Here is a tiny trained network, its code and every weight. The questions are about switching its units off for an input and a class, where a switched-off unit gives its printed mean instead of its output.

import numpy as np


def w(rows, s, z=0):
    codes = np.array(rows[::2]) - 128.0
    scale = np.full(codes.shape[1], s)
    scale[-1] = z or s
    return codes * scale


def f(y):
    return np.maximum(y, 0)


def log_softmax(a):
    a = a - a.max(-1, keepdims=True)
    return a - np.log(np.exp(a).sum(-1, keepdims=True))


def net(x, mask):
    res = np.array(x, float).reshape(1, 7) / 4 @ E
    y = f(res @ A[0][:, :-1].T + A[0][:, -1])
    res = res + np.where(mask, y, B[0][:, -1]) @ B[0][:, :-1]
    return log_softmax(res[-1] @ U[:, :-1].T + U[:, -1])


A, B = {}, {}
E = w([
[193,196,162,153,135,181,103,137],'x0',
[64,135,145,164,116,163,106,104],'x1',
[146,158,104,178,142,114,191,187],'x2',
[138,118,80,175,93,216,81,108],'x3',
[142,152,78,113,121,140,144,248],'x4',
[130,94,193,148,142,133,136,116],'x5',
[128,96,63,147,181,92,51,159],'x6',
],0.011)
A[0] = w([
[159,183,175,217,130,175,133,75,92],'N0',
[145,139,84,84,120,173,66,114,168],'N1',
[110,199,162,107,136,176,105,135,180],'N2',
[85,159,140,25,33,149,147,134,134],'N3',
[138,196,155,76,145,148,101,114,227],'N4',
[130,129,146,98,211,107,155,102,252],'N5',
[91,62,110,71,156,94,117,136,253],'N6',
[103,158,219,138,149,123,88,127,112],'N7',
[62,146,154,161,104,83,150,142,115],'N8',
[98,76,172,142,146,138,55,74,171],'N9',
[88,136,81,145,135,90,176,96,132],'N10',
[157,210,158,191,129,198,153,81,209],'N11',
[255,151,119,154,157,100,209,159,135],'N12',
[81,193,75,145,102,79,111,144,225],'N13',
[149,196,137,69,86,121,144,91,109],'N14',
],0.01,0.004)
B[0] = w([
[58,138,22,189,194,236,48,119,219],'N0',
[158,82,111,162,100,107,186,172,222],'N1',
[137,121,31,228,202,162,140,182,202],'N2',
[171,104,179,142,114,189,254,111,216],'N3',
[183,120,77,219,96,111,191,186,214],'N4',
[186,23,121,221,130,79,139,147,217],'N5',
[191,110,163,157,94,42,127,246,228],'N6',
[223,87,31,84,182,100,42,208,191],'N7',
[148,47,189,55,99,120,201,174,170],'N8',
[125,18,154,116,64,42,72,49,238],'N9',
[197,71,128,114,166,103,102,194,170],'N10',
[124,82,71,220,195,218,128,163,251],'N11',
[18,27,181,163,177,38,95,126,255],'N12',
[229,108,45,166,219,104,158,204,208],'N13',
[120,141,125,200,88,170,231,122,193],'N14',
],0.0062,0.0092)
U = w([
[122,114,117,125,109,125,245,189,234],'0',
[62,123,125,190,133,197,112,50,169],'1',
[168,186,49,154,158,110,61,231,186],'2',
[167,156,151,133,53,69,176,90,93],'3',
[80,254,196,62,73,63,115,76,2],'4',
[108,67,156,136,133,4,75,126,195],'5',
[43,167,178,66,115,98,110,82,2],'6',
[73,231,196,19,201,93,110,55,2],'7',
],0.009,0.005)

Each question gives the input, the list of numbers given to net, and the class t.
The units are the neurons (one row each of A and B). Each row of codes is followed by its name. A weight is (code - 128) times the scale printed after its matrix; where a second scale follows, it is the last column's (A, B and U).
mask holds one flag per neuron, in row order. A switched-off neuron (its flag False) gives its mean, the last column of its row in B, instead of its output. The means were averaged over made-up inputs and are rounded, as every weight is.
A unit's drop is (log p(t) with every unit on - log p(t) with that unit switched off) / (log p(t) with every unit on - log p(t) with every unit switched off).
The circuit of an input: a set's keep is (log p(t) with only the set's units on - log p(t) with every unit switched off) / (log p(t) with every unit on - log p(t) with every unit switched off). Starting from the 12 units with the biggest drops (on a tie, the unit counted first), units are removed one at a time, each time the one whose removal leaves the highest keep (on an exact tie, the one counted first), for as long as the keep stays at least 0.8.
circuit, biggest first: the units of the circuit, biggest drop first
top k neurons: the k neurons with the biggest drops, biggest first
drop when u is switched off: that unit's drop, to one decimal
input [1,8,7,-2,-6,5,0], class 1: circuit, biggest first -> [N0]
input [4,0,-3,-6,-6,-2,-3], class 1: circuit, biggest first -> [N6; N0]
input [2,-6,2,-2,-2,0,0], class 5: top 2 neurons -> [N12; N3]
input [-6,1,-8,8,7,0,1], class 0: circuit, biggest first -> [N1; N3]
input [-6,-6,-6,2,-7,-2,-4], class 3: top 3 neurons -> [N12; N3; N14]
input [6,-2,-2,4,-6,1,4], class 1: circuit, biggest first -> [N6; N0]
input [7,0,-5,-6,-6,1,-3], class 2: top 2 neurons -> [N7; N4]
input [8,1,6,1,7,4,-6], class 1: circuit, biggest first -> [N12; N6; N0]
input [8,6,6,-4,-4,7,-8], class 2: top 2 neurons -> [N7; N2]
input [8,-6,8,-2,4,-3,4], class 5: drop when N12 is switched off -> 1.2
input [5,-7,-5,-2,1,1,5], class 5: drop when N13 is switched off -> 0.1
input [4,-8,4,4,-4,6,4], class 5: drop when N12 is switched off -> 1.3
